Here is a tiny trained network, its code and every weight. The questions are about switching its units off for an input and a target symbol, where a switched-off unit gives its printed mean instead of its output.

import numpy as np


def w(rows, s, z=0):
    codes = np.array(rows[::2]) - 128.0
    scale = np.full(codes.shape[1], s)
    scale[-1] = z or s
    return codes * scale


def norm(h):
    return h / np.sqrt((h * h).mean(-1, keepdims=True) + 1e-5)


def f(y):
    return y / 2 * (1 + np.tanh(0.7978845608 * (y + 0.044715 * y**3)))


def softmax(a):
    e = np.exp(a - a.max(-1, keepdims=True))
    return e / e.sum(-1, keepdims=True)


def log_softmax(a):
    a = a - a.max(-1, keepdims=True)
    return a - np.log(np.exp(a).sum(-1, keepdims=True))


def net(x, mask):
    ids = ['ΔΠαβγεζηλμ'.index(c) for c in x.split()]
    T = len(ids)
    res = E[ids] + P[:T]
    r = norm(res)
    for j in range(2):
        rows = slice(3 * j, 3 * j + 3)
        q, k, v = (r @ M[0][rows].T for M in (Q, K, V))
        z = softmax(np.where(np.tri(T) > 0, q @ k.T / 3**0.5, -1e9)) @ v
        o = O[0][rows]
        res = res + np.where(mask[j], z, o[:, -1]) @ o[:, :-1]
    y = f(norm(res) @ A[0][:, :-1].T + A[0][:, -1])
    res = res + np.where(mask[2:10], y, B[0][:, -1]) @ B[0][:, :-1]
    return log_softmax(norm(res)[-1] @ U[:, :-1].T + U[:, -1])


Q, K, V, O, A, B = {}, {}, {}, {}, {}, {}
E = w([
[107,121,186],'Δ',
[112,63,6],'Π',
[83,152,178],'α',
[169,81,201],'β',
[101,217,52],'γ',
[81,202,154],'ε',
[59,200,97],'ζ',
[193,100,110],'η',
[123,195,214],'λ',
[61,186,109],'μ',
],0.012)
P = w([
[135,123,115],'0',
[147,139,254],'1',
[158,194,108],'2',
[93,68,192],'3',
[194,245,162],'4',
[69,79,218],'5',
],0.0091)
Q[0] = w([
[104,77,79],'head 1',
[128,119,127],'head 1',
[27,97,166],'head 1',
[182,247,77],'head 2',
[77,149,99],'head 2',
[142,109,83],'head 2',
],0.012)
K[0] = w([
[110,167,233],'head 1',
[133,91,174],'head 1',
[159,2,138],'head 1',
[166,114,119],'head 2',
[161,104,99],'head 2',
[178,141,201],'head 2',
],0.0088)
V[0] = w([
[4,104,69],'head 1',
[204,94,39],'head 1',
[107,220,141],'head 1',
[44,150,92],'head 2',
[81,31,210],'head 2',
[83,211,192],'head 2',
],0.019)
O[0] = w([
[95,2,135,1],'head 1',
[214,107,130,71],'head 1',
[107,128,81,154],'head 1',
[143,70,79,69],'head 2',
[23,88,138,167],'head 2',
[93,135,45,235],'head 2',
],0.017,0.0067)
A[0] = w([
[10,98,66,207],'neuron 1',
[66,176,165,164],'neuron 2',
[217,130,168,99],'neuron 3',
[138,56,208,251],'neuron 4',
[171,78,104,82],'neuron 5',
[164,174,147,167],'neuron 6',
[179,80,163,89],'neuron 7',
[203,210,66,253],'neuron 8',
],0.012,0.0042)
B[0] = w([
[169,187,76,249],'neuron 1',
[181,139,120,215],'neuron 2',
[115,101,135,154],'neuron 3',
[63,12,190,154],'neuron 4',
[109,147,104,129],'neuron 5',
[138,153,76,175],'neuron 6',
[139,125,127,133],'neuron 7',
[151,189,107,255],'neuron 8',
],0.011,0.0083)
U = w([
[66,177,207,193],'Δ',
[168,48,155,255],'Π',
[19,108,118,156],'α',
[85,149,129,118],'β',
[253,88,53,79],'γ',
[112,110,107,27],'ε',
[123,71,68,118],'ζ',
[239,164,182,99],'η',
[101,103,87,91],'λ',
[144,75,69,126],'μ',
],0.011,0.0043)

Each question gives the input, a string of symbols that net reads in full, and the target symbol t.
The units are the heads (3 rows each of Q, K, V and O) and the neurons (one row each of A and B). Each row of codes is followed by its name. A weight is (code - 128) times the scale printed after its matrix; where a second scale follows, it is the last column's (O, A, B and U).
mask holds one flag per unit, heads first, then neurons. A switched-off unit (its flag False) gives its mean, the last column of its rows in O or B, instead of its output. The means were averaged over made-up inputs and are rounded, as every weight is.
A unit's drop is (log p(t) with every unit on - log p(t) with that unit switched off) / (log p(t) with every unit on - log p(t) with every unit switched off).
The circuit of an input: a set's keep is (log p(t) with only the set's units on - log p(t) with every unit switched off) / (log p(t) with every unit on - log p(t) with every unit switched off). Starting from all 10 units, units are removed one at a time, each time the one whose removal leaves the highest keep (on an exact tie, the one counted first), for as long as the keep stays at least 0.8.
units of the circuit, in order: the units of the circuit, biggest drop first
k most important neurons: the k neurons with the biggest drops, biggest first
heads that matter: for each layer, one digit per head in row order, 1 if its drop is at least 0.15 and else 0, layers parted by /
drop of u: that unit's drop, to one decimal
input α α μ α μ β, target α: units of the circuit, in order	[head 1]
input Δ Π Π, target α: units of the circuit, in order	[head 1; head 2]
input γ β γ λ α, target γ: heads that matter	11
input Π ε ε, target Π: units of the circuit, in order	[head 1; neuron 4]
input η Π γ ζ, target Π: units of the circuit, in order	[head 1; neuron 4]
input γ ε α, target γ: heads that matter	01
input Π γ η γ, target γ: heads that matter	10
input β β η η, target Δ: heads that matter	01
input β Π γ, target Δ: 3 most important neurons	[neuron 8; neuron 4; neuron 1]
input β Π Π μ, target Π: heads that matter	10
input γ μ γ Π β, target γ: heads that matter	11
input η λ Π η α β, target η: heads that matter	10
input β η Π ζ, target η: units of the circuit, in order	[head 2; head 1]
input γ β η, target γ: units of the circuit, in order	[head 1]
input η γ γ, target η: heads that matter	01
input γ η λ, target γ: units of the circuit, in order	[head 1; head 2]
input γ η Π β, target η: heads that matter	00
input η λ λ β α λ, target η: heads that matter	10
input Π γ α μ ε, target Π: heads that matter	11
input η Π Π, target η: heads that matter	01
input Π Π η η α β, target Π: heads that matter	10
input β β μ β β Π, target Δ: heads that matter	11
input γ β β, target γ: most important neuron	[neuron 1]
input η η ε λ, target η: drop of head 1	0.6
input η η ζ Δ, target η: drop of head 1	0.6
input η ε μ, target η: drop of head 1	0.1
input Π η η η η ε, target η: drop of head 1	0.4
